Here is a tiny trained network, its code and every weight. The questions are about switching its units off for an input and a class, where a switched-off unit gives its printed mean instead of its output.

import numpy as np


def w(rows, s, z=0):
    codes = np.array(rows[::2]) - 128.0
    scale = np.full(codes.shape[1], s)
    scale[-1] = z or s
    return codes * scale


def f(y):
    return np.maximum(y, 0)


def log_softmax(a):
    a = a - a.max(-1, keepdims=True)
    return a - np.log(np.exp(a).sum(-1, keepdims=True))


def net(x, mask):
    res = np.array(x, float).reshape(1, 6) / 4 @ E
    y = f(res @ A[0][:, :-1].T + A[0][:, -1])
    res = res + np.where(mask, y, B[0][:, -1]) @ B[0][:, :-1]
    return log_softmax(res[-1] @ U[:, :-1].T + U[:, -1])


A, B = {}, {}
E = w([
[254,107,188],'x0',
[109,226,127],'x1',
[176,153,109],'x2',
[86,160,153],'x3',
[145,170,97],'x4',
[207,73,22],'x5',
],0.007)
A[0] = w([
[150,58,146,37],'n1',
[160,184,148,242],'n2',
[148,169,95,253],'n3',
[92,169,219,85],'n4',
[165,233,188,91],'n5',
[96,89,82,128],'n6',
[83,69,78,87],'n7',
[109,72,119,222],'n8',
[148,138,66,241],'n9',
[71,55,9,115],'n10',
[124,106,154,89],'n11',
[102,136,48,31],'n12',
[231,239,58,182],'n13',
[72,148,145,58],'n14',
[149,134,102,226],'n15',
[159,167,152,233],'n16',
[82,107,117,83],'n17',
[207,147,91,64],'n18',
[134,73,34,200],'n19',
[183,68,190,114],'n20',
[160,153,162,227],'n21',
],0.011,0.0053)
B[0] = w([
[137,165,190,159],'n1',
[178,102,103,228],'n2',
[155,128,113,229],'n3',
[166,56,152,220],'n4',
[113,53,94,205],'n5',
[119,94,91,182],'n6',
[121,96,64,182],'n7',
[124,201,115,223],'n8',
[169,124,97,234],'n9',
[137,102,5,243],'n10',
[139,111,146,141],'n11',
[155,70,145,158],'n12',
[179,129,114,248],'n13',
[133,61,132,171],'n14',
[153,133,100,207],'n15',
[181,110,109,218],'n16',
[118,88,154,157],'n17',
[118,170,197,178],'n18',
[157,187,57,253],'n19',
[160,159,216,207],'n20',
[176,146,126,216],'n21',
],0.028,0.0065)
U = w([
[99,107,180,3],'0',
[126,119,120,197],'1',
[2,121,101,56],'2',
[58,37,151,113],'3',
[88,134,234,222],'4',
[19,71,183,93],'5',
],0.0074,0.0061)

Each question gives the input, the list of numbers given to net, and the class t.
The units are the neurons (one row each of A and B). Each row of codes is followed by its name. A weight is (code - 128) times the scale printed after its matrix; where a second scale follows, it is the last column's (A, B and U).
mask holds one flag per neuron, in row order. A switched-off neuron (its flag False) gives its mean, the last column of its row in B, instead of its output. The means were averaged over made-up inputs and are rounded, as every weight is.
A unit's drop is (log p(t) with every unit on - log p(t) with that unit switched off) / (log p(t) with every unit on - log p(t) with every unit switched off).
The circuit of an input: a set's keep is (log p(t) with only the set's units on - log p(t) with every unit switched off) / (log p(t) with every unit on - log p(t) with every unit switched off). Starting from the 12 units with the biggest drops (on a tie, the unit counted first), units are removed one at a time, each time the one whose removal leaves the highest keep (on an exact tie, the one counted first), for as long as the keep stays at least 0.8.
circuit, biggest first: the units of the circuit, biggest drop first
unit that matters most: the unit with the biggest drop
top k neurons: the k neurons with the biggest drops, biggest first
drop of u: that unit's drop, to one decimal
input [0,-3,8,6,-8,-3], class 4: unit that matters most -> n10
input [1,2,2,3,0,-4], class 3: circuit, biggest first -> (n19; n5; n8)
input [6,-4,0,-7,-7,4], class 4: circuit, biggest first -> (n20; n1)
input [6,6,3,7,-5,-4], class 3: circuit, biggest first -> (n5; n19)
input [4,-6,3,-3,6,-8], class 0: top 3 neurons -> (n10; n19; n20)
input [6,-8,-4,6,-3,5], class 4: top 2 neurons -> (n20; n1)
input [2,-5,1,-2,-4,-2], class 4: top 2 neurons -> (n10; n20)
input [-8,-1,-7,-5,4,-8], class 5: drop of n4 -> -0.1
input [-8,2,-2,7,0,6], class 2: drop of n12 -> -0.2
input [-4,-1,-3,0,0,-8], class 5: drop of n10 -> 0.2
